Here is a tiny trained network, its code and every weight. The questions are about switching its units off for an input and a class, where a switched-off unit gives its printed mean instead of its output.

import numpy as np


def w(rows, s, z=0):
    codes = np.array(rows[::2]) - 128.0
    scale = np.full(codes.shape[1], s)
    scale[-1] = z or s
    return codes * scale


def f(y):
    return np.maximum(y, 0)


def log_softmax(a):
    a = a - a.max(-1, keepdims=True)
    return a - np.log(np.exp(a).sum(-1, keepdims=True))


def net(x, mask):
    res = np.array(x, float).reshape(1, 4) / 4 @ E
    y = f(res @ A[0][:, :-1].T + A[0][:, -1])
    res = res + np.where(mask, y, B[0][:, -1]) @ B[0][:, :-1]
    return log_softmax(res[-1] @ U[:, :-1].T + U[:, -1])


A, B = {}, {}
E = w([
[90,168,96,105,58,39,54,163,79,111,79],'x0',
[131,132,128,126,113,108,170,104,146,157,108],'x1',
[78,130,61,105,85,181,220,210,227,71,140],'x2',
[182,153,149,198,2,208,100,171,145,172,105],'x3',
],0.0088)
A[0] = w([
[62,192,51,107,54,29,81,207,136,92,42,19],'N1',
[20,62,53,29,254,31,213,98,150,101,157,18],'N2',
[75,82,15,89,79,142,221,229,199,49,158,3],'N3',
[189,66,140,173,189,225,216,112,204,131,213,9],'N4',
[192,157,118,225,32,189,166,182,172,195,65,126],'N5',
[110,127,53,96,75,146,183,220,197,77,212,6],'N6',
],0.0058,0.002)
B[0] = w([
[64,101,72,98,76,185,169,68,83,63,34,225],'N1',
[123,183,113,82,77,146,64,195,203,129,240,254],'N2',
[224,33,172,183,182,49,121,59,110,187,146,249],'N3',
[78,103,99,113,118,223,247,101,22,55,98,216],'N4',
[121,184,137,101,109,128,78,254,197,121,183,229],'N5',
[185,65,133,174,138,43,73,81,171,162,127,220],'N6',
],0.0069,0.0091)
U = w([
[124,230,102,88,102,154,75,203,185,137,254,27],'0',
[238,48,194,196,175,40,93,11,68,211,119,15],'1',
[47,119,51,113,99,227,225,38,40,51,57,67],'2',
[135,154,168,98,127,122,148,121,127,95,134,251],'3',
],0.0061,0.0028)

Each question gives the input, the list of numbers given to net, and the class t.
The units are the neurons (one row each of A and B). Each row of codes is followed by its name. A weight is (code - 128) times the scale printed after its matrix; where a second scale follows, it is the last column's (A, B and U).
mask holds one flag per neuron, in row order. A switched-off neuron (its flag False) gives its mean, the last column of its row in B, instead of its output. The means were averaged over made-up inputs and are rounded, as every weight is.
A unit's drop is (log p(t) with every unit on - log p(t) with that unit switched off) / (log p(t) with every unit on - log p(t) with every unit switched off).
The circuit of an input: a set's keep is (log p(t) with only the set's units on - log p(t) with every unit switched off) / (log p(t) with every unit on - log p(t) with every unit switched off). Starting from all 6 units, units are removed one at a time, each time the one whose removal leaves the highest keep (on an exact tie, the one counted first), for as long as the keep stays at least 0.8.
units of the circuit, in order: the units of the circuit, biggest drop first
top k neurons: the k neurons with the biggest drops, biggest first
drop of u: that unit's drop, to one decimal
input [-7,-3,-3,-1], class 2: units of the circuit, in order	(N4)
input [7,-1,-4,0], class 2: units of the circuit, in order	(N1, N3)
input [-6,-8,-6,-3], class 3: top 3 neurons	(N3, N6, N1)
input [-1,-1,5,-3], class 1: top 3 neurons	(N3, N5, N6)
input [-7,-7,6,6], class 2: top 2 neurons	(N4, N2)
input [3,0,3,0], class 1: top 2 neurons	(N4, N2)
input [8,8,8,-7], class 1: top 4 neurons	(N3, N6, N5, N4)
input [1,-3,7,-6], class 1: top 3 neurons	(N3, N6, N5)
input [4,1,-1,-3], class 2: units of the circuit, in order	(N5, N3)
input [-7,3,-4,-5], class 2: top 4 neurons	(N4, N5, N3, N6)
input [1,8,-6,-5], class 3: top 3 neurons	(N3, N6, N2)
input [0,8,-7,8], class 0: top 2 neurons	(N5, N3)
input [6,1,-5,-4], class 2: units of the circuit, in order	(N3, N1)
input [-8,6,-7,-2], class 2: units of the circuit, in order	(N4, N3)
input [4,8,8,-7], class 1: units of the circuit, in order	(N3)
input [2,-5,2,-6], class 0: top 2 neurons	(N2, N4)
input [8,0,-5,2], class 2: top 2 neurons	(N1, N3)
input [2,5,-7,7], class 0: top 2 neurons	(N5, N3)
input [7,-7,-1,-6], class 2: top 2 neurons	(N1, N5)
input [-8,-3,5,-1], class 2: units of the circuit, in order	(N4)
input [-6,3,-2,-6], class 0: top 3 neurons	(N2, N1, N3)
input [-5,-1,8,-7], class 1: top 3 neurons	(N3, N6, N5)
input [-2,-1,5,2], class 1: units of the circuit, in order	(N3, N6)
input [-8,-7,-8,-8], class 0: drop of N3	0.3
input [-1,-6,-5,7], class 0: drop of N5	0.4
input [6,-6,-5,-6], class 0: drop of N2	0.6
input [5,5,-6,-6], class 0: drop of N3	0.5
